[  3.1   6.2  10.0  -6.9   8.0 -10.5 -10.4   2.0  -5.1  12.2  14.2  -1.4
  -2.2 -11.7  15.4 -10.2  -5.8 -11.8  13.7   2.1   7.8  -8.1  13.9   0.9
   0.3   6.6  -3.8  -7.6   5.5  -3.9   6.4  -2.4] => [21]
[ -3.1  -7.8  15.7  -4.5  -1.9  11.7   4.8   1.4  10.5   5.5  21.8 -15.9
  -4.1  -2.9 -10.6   3.4  11.8   0.0  -7.6 -30.6   0.5  -2.9  -5.2  17.4
   7.1 -46.2 -22.6 -27.3   0.1   0.0  -4.9  -6.4] => [17]
[  8.0  -5.0  -1.5  14.7  11.6  -4.8 -54.0   8.1   1.4 -19.8  15.2  -7.7
  -3.8  -3.9   5.3  11.9 -17.6 -11.9   0.9   9.0   3.6   3.7 -10.6  -7.1
  14.1  -4.7   8.3   2.0  18.3  -8.3 -15.3   2.9] => [21]
[ -9.6 -30.8  -5.9  22.6   9.5  -1.2   5.2  12.3   3.7  -3.9  -6.8   2.6
   3.9  11.6 -18.9   9.1   4.8   3.9  37.0  50.4  -9.9  49.3   1.7 -14.0
   9.1 -13.3  16.4  -2.9  -5.0   0.1 -11.0  -1.7] => [25]
[  7.1 -16.2  33.1  -6.9  12.8   6.9 -12.1 -10.7   2.6   2.7   0.6   2.5
   8.9   4.3   5.1   4.5 -21.3 -11.7  21.1  -5.0  -1.2   7.3  -0.3  13.2
   5.2 -22.5  -2.0 -13.7 -12.7 -10.4 -11.4   2.2] => [18]
[  2.9  11.2  14.7 -15.3  -0.2   9.9   1.9  -1.7   9.1  -6.0  19.8 -16.1
  -7.7  -1.4  -1.7   2.7   4.4   5.3  36.6  21.8   7.3  -2.4  14.9  -1.4
   2.1  -4.3  -1.8  -3.7   1.7  -5.0  -3.4   4.4] => [31]
[ 25.3 -12.8  -5.9   2.9   1.3  11.5 -10.3 -10.4   4.8 -10.9  19.3   3.3
  -1.6 -11.6   5.2   0.3 -16.7   3.0  41.0   8.1  11.3   8.7  18.4   4.1
   6.4   0.6   3.1 -14.2  10.8  -9.7 -16.5  -9.2] => [31]
[  2.5 -11.0 -16.3  12.0   3.0   4.2  -9.6  -8.9  -1.9 -30.9  22.0  17.8
  -5.8  -3.5   8.1   9.4   1.5  -5.4  17.4  49.3 -10.0  24.3   3.0  -6.1
  11.2  16.0  22.2   9.4   3.0 -11.4   2.1  -0.6] => [31]
[ 23.3 -18.4   9.9   0.2  -4.0  -3.2 -30.1 -11.7   4.8   5.6  -6.6 -10.2
   3.1  -3.1   7.6  14.3 -22.0  -3.5  11.2  -6.3  14.3  24.0 -16.8   7.2
   2.6 -36.8   0.8   3.4  -1.7  -2.4 -16.4  -8.6] => [18]
[ -1.9 -13.9   0.2  -9.6  -1.4   3.2   6.0 -11.8   1.1   4.3   0.6   0.8
  -3.5 -15.3   0.7  -3.5  -3.7  -3.5  48.8  21.7   7.6  10.2   8.8  -2.4
   2.0   6.9   7.9 -11.1   0.1  -3.0 -15.6   0.0] => [31]
[ -2.6 -43.5   9.1  16.4   4.2   2.0  -8.7   2.5   0.5  26.5  -4.7 -29.5
   3.9  -0.1 -26.2 -10.7 -16.2  -1.2  -4.0  11.7 -25.0  29.9  -7.0  11.7
   6.3 -40.5   4.3  -8.4 -11.0 -10.0 -21.7  -3.3] => [17]
[ 23.1  -3.2 -19.7  20.4  -5.2  -1.9 -41.0   3.0  -2.5   2.7   1.2  -8.1
  74.1   1.6   9.3   0.1  -5.3  -6.3 -10.4   3.0  -7.2  -8.0 -13.5  -0.4
  17.5  -3.9   8.1  14.5   9.6  -4.7  -0.8  -0.1] => [21]
[ 19.3 -28.7  23.5 -19.3   1.7  11.0  -1.7 -19.1   1.0   1.4  24.8  -7.0
 -11.3  -4.7  -1.7   0.0  -7.0  -9.3  45.2  18.0  14.9  20.9  -2.5  11.2
  -4.6 -33.7  -3.4 -15.0  -2.1 -16.7 -16.6  -5.0] => [18]
[  0.3  -5.6  10.3  -5.6  -1.2  16.7  -2.7 -10.4  -7.5  -3.7  14.7   6.0
   2.6  -8.2  10.6   1.9  -5.3   8.8  42.1  23.8  10.6   5.8   1.3  -8.7
  -1.6   6.2   1.2 -14.9   1.7  -3.0   3.2   6.9] => [31]
[  2.1  -3.4   1.1 -11.5  -5.5  -7.7   5.7   9.7   3.0   6.7 -31.9  17.3
   4.5  -8.9 -17.7 -13.1 -19.5  12.6  30.5  -3.0 -10.8   1.2   2.6 -28.5
  -8.5  18.0   4.2   7.8 -11.1  19.7 -12.1   7.9] => [18]
[ -9.9   5.8  -8.3  15.1   6.4  -5.4  -7.6 -14.0 -14.2  -1.9  -3.6  -2.3
   4.0   4.1  11.9  -1.3  -4.5 -19.2  -5.1  28.4  -1.2  21.9   8.9  -2.6
  16.3  24.3   4.7  11.0  -1.2  -8.3  11.7   0.0] => [19]
[-13.4  -9.4  11.4  13.4  -0.4   8.2   0.5 -12.0 -11.8  -9.1  -2.4  -0.8
   4.0  13.0   3.6   6.6   4.3  -3.3 -26.4  29.0  -6.0  13.9  -7.9   7.8
   2.2   6.4   8.8   5.2 -13.4  -7.0   0.4   0.6] => [29]
[ 32.3 -10.5   2.6  23.5  -0.3  -2.2 -31.8   6.3   0.9 -12.6  -3.7  -8.5
  -2.8  -0.7 -14.1   3.0   8.3   2.8 -13.5  -5.1  -1.3  24.1 -13.6   9.1
  14.2   2.7   4.5  -4.5  -8.9   5.9 -16.2  -1.1] => [17]
